Below are the code and all the weights of a small trained network. Each question names an input and a class and asks about switching units off, where a switched-off unit gives its printed mean instead of its output.

import numpy as np


def w(rows, s, z=0):
    codes = np.array(rows[::2]) - 128.0
    scale = np.full(codes.shape[1], s)
    scale[-1] = z or s
    return codes * scale


def f(y):
    return np.maximum(y, 0)


def log_softmax(a):
    a = a - a.max(-1, keepdims=True)
    return a - np.log(np.exp(a).sum(-1, keepdims=True))


def net(x, mask):
    res = np.array(x, float).reshape(1, 5) / 4 @ E
    y = f(res @ A[0][:, :-1].T + A[0][:, -1])
    res = res + np.where(mask, y, B[0][:, -1]) @ B[0][:, :-1]
    return log_softmax(res[-1] @ U[:, :-1].T + U[:, -1])


A, B = {}, {}
E = w([
[29,91,133,25,224,14,175,233,193],'x0',
[86,91,165,128,120,103,130,100,81],'x1',
[237,83,229,148,157,40,129,15,211],'x2',
[142,242,90,81,180,36,2,112,71],'x3',
[135,119,105,122,138,135,132,116,133],'x4',
],0.008)
A[0] = w([
[183,87,173,192,98,156,173,62,161,144],'neuron 0',
[71,136,100,137,110,234,130,197,60,210],'neuron 1',
[173,146,125,156,83,161,99,118,44,117],'neuron 2',
[192,109,104,223,88,120,151,80,139,131],'neuron 3',
[146,192,107,203,55,191,40,80,37,2],'neuron 4',
[138,112,142,76,154,104,174,149,156,178],'neuron 5',
[134,174,88,164,79,190,63,68,59,231],'neuron 6',
[60,85,164,61,163,89,191,183,249,103],'neuron 7',
[179,194,103,117,171,22,55,56,99,106],'neuron 8',
[179,124,208,233,98,204,144,2,178,145],'neuron 9',
[145,197,132,140,136,86,58,72,122,20],'neuron 10',
[119,175,153,124,92,157,113,114,128,148],'neuron 11',
[57,186,57,6,169,102,85,204,82,128],'neuron 12',
[67,195,110,85,212,107,120,157,74,108],'neuron 13',
[45,162,83,199,68,220,164,171,77,27],'neuron 14',
[105,36,108,156,57,152,246,192,166,91],'neuron 15',
[186,131,220,117,210,81,96,78,188,54],'neuron 16',
[134,139,182,95,154,120,133,83,163,165],'neuron 17',
],0.007,0.0089)
B[0] = w([
[90,148,132,58,91,129,133,176,194,196],'neuron 0',
[176,194,106,227,159,97,150,76,31,239],'neuron 1',
[209,163,99,204,186,136,135,83,99,181],'neuron 2',
[82,130,114,84,91,125,157,183,155,181],'neuron 3',
[102,204,34,168,104,65,217,103,41,190],'neuron 4',
[129,148,104,160,99,115,135,122,94,185],'neuron 5',
[186,48,212,126,177,216,57,120,204,246],'neuron 6',
[254,122,130,249,209,171,71,80,108,209],'neuron 7',
[207,145,120,236,167,128,128,107,59,211],'neuron 8',
[75,129,112,26,72,127,139,189,194,226],'neuron 9',
[183,52,227,139,128,187,89,137,225,154],'neuron 10',
[134,117,178,116,152,131,132,124,103,158],'neuron 11',
[67,155,122,51,46,84,165,170,139,225],'neuron 12',
[59,159,87,62,105,124,176,190,149,186],'neuron 13',
[213,1,222,165,230,223,25,83,207,183],'neuron 14',
[192,179,109,190,174,123,131,50,101,200],'neuron 15',
[146,154,100,213,177,112,151,40,74,180],'neuron 16',
[143,89,150,110,153,139,148,149,174,174],'neuron 17',
],0.0067,0.013)
U = w([
[163,66,170,143,157,158,109,126,164,4],'0',
[140,183,89,166,141,110,152,113,57,234],'1',
[46,131,120,10,76,123,148,179,167,187],'2',
],0.012,0.0004)

Each question gives the input, the list of numbers given to net, and the class t.
The units are the neurons (one row each of A and B). Each row of codes is followed by its name. A weight is (code - 128) times the scale printed after its matrix; where a second scale follows, it is the last column's (A, B and U).
mask holds one flag per neuron, in row order. A switched-off neuron (its flag False) gives its mean, the last column of its row in B, instead of its output. The means were averaged over made-up inputs and are rounded, as every weight is.
A unit's drop is (log p(t) with every unit on - log p(t) with that unit switched off) / (log p(t) with every unit on - log p(t) with every unit switched off).
The circuit of an input: a set's keep is (log p(t) with only the set's units on - log p(t) with every unit switched off) / (log p(t) with every unit on - log p(t) with every unit switched off). Starting from the 12 units with the biggest drops (on a tie, the unit counted first), units are removed one at a time, each time the one whose removal leaves the highest keep (on an exact tie, the one counted first), for as long as the keep stays at least 0.8.
units of the circuit, in order: the units of the circuit, biggest drop first
most important unit: the unit with the biggest drop
top k neurons: the k neurons with the biggest drops, biggest first
drop when u is switched off: that unit's drop, to one decimal
input [5,-4,-5,-7,0], class 1: most important unit => neuron 6
input [0,-2,-6,-4,-1], class 0: top 4 neurons => neuron 14; neuron 4; neuron 8; neuron 16
input [-8,0,2,5,-8], class 0: top 2 neurons => neuron 6; neuron 10
input [3,-7,-6,-8,-2], class 1: top 2 neurons => neuron 1; neuron 6
input [-8,7,3,7,1], class 0: top 3 neurons => neuron 6; neuron 10; neuron 1
input [-6,-1,1,-6,-7], class 2: top 2 neurons => neuron 9; neuron 0
input [6,-8,6,4,1], class 1: top 2 neurons => neuron 6; neuron 16
input [0,-7,1,-1,-8], class 2: units of the circuit, in order => neuron 7; neuron 8; neuron 1
input [-4,-7,7,0,0], class 2: units of the circuit, in order => neuron 9; neuron 0
input [-8,4,1,-7,-5], class 2: top 2 neurons => neuron 9; neuron 0
input [-2,-7,8,8,-6], class 0: top 2 neurons => neuron 10; neuron 1
input [-3,-5,1,5,6], class 0: top 2 neurons => neuron 6; neuron 1
input [8,8,0,-8,-1], class 1: top 3 neurons => neuron 6; neuron 15; neuron 14
input [-7,8,-2,-4,2], class 0: units of the circuit, in order => neuron 6
input [-8,-4,-7,-3,-3], class 0: top 2 neurons => neuron 14; neuron 6
input [7,-8,6,3,3], class 1: top 3 neurons => neuron 6; neuron 16; neuron 14
input [-5,4,2,0,8], class 2: top 2 neurons => neuron 9; neuron 7
input [4,7,-4,-8,0], class 1: top 2 neurons => neuron 6; neuron 15
input [-3,-2,-5,-5,8], class 0: drop when neuron 14 is switched off => 1.8
input [4,5,-6,1,-3], class 2: most important unit => neuron 12
input [5,-3,6,2,-1], class 1: drop when neuron 16 is switched off => 0.5
input [-7,1,-7,-6,-2], class 0: drop when neuron 14 is switched off => 4.0
input [-1,-5,-8,-3,-3], class 0: drop when neuron 14 is switched off => 2.8
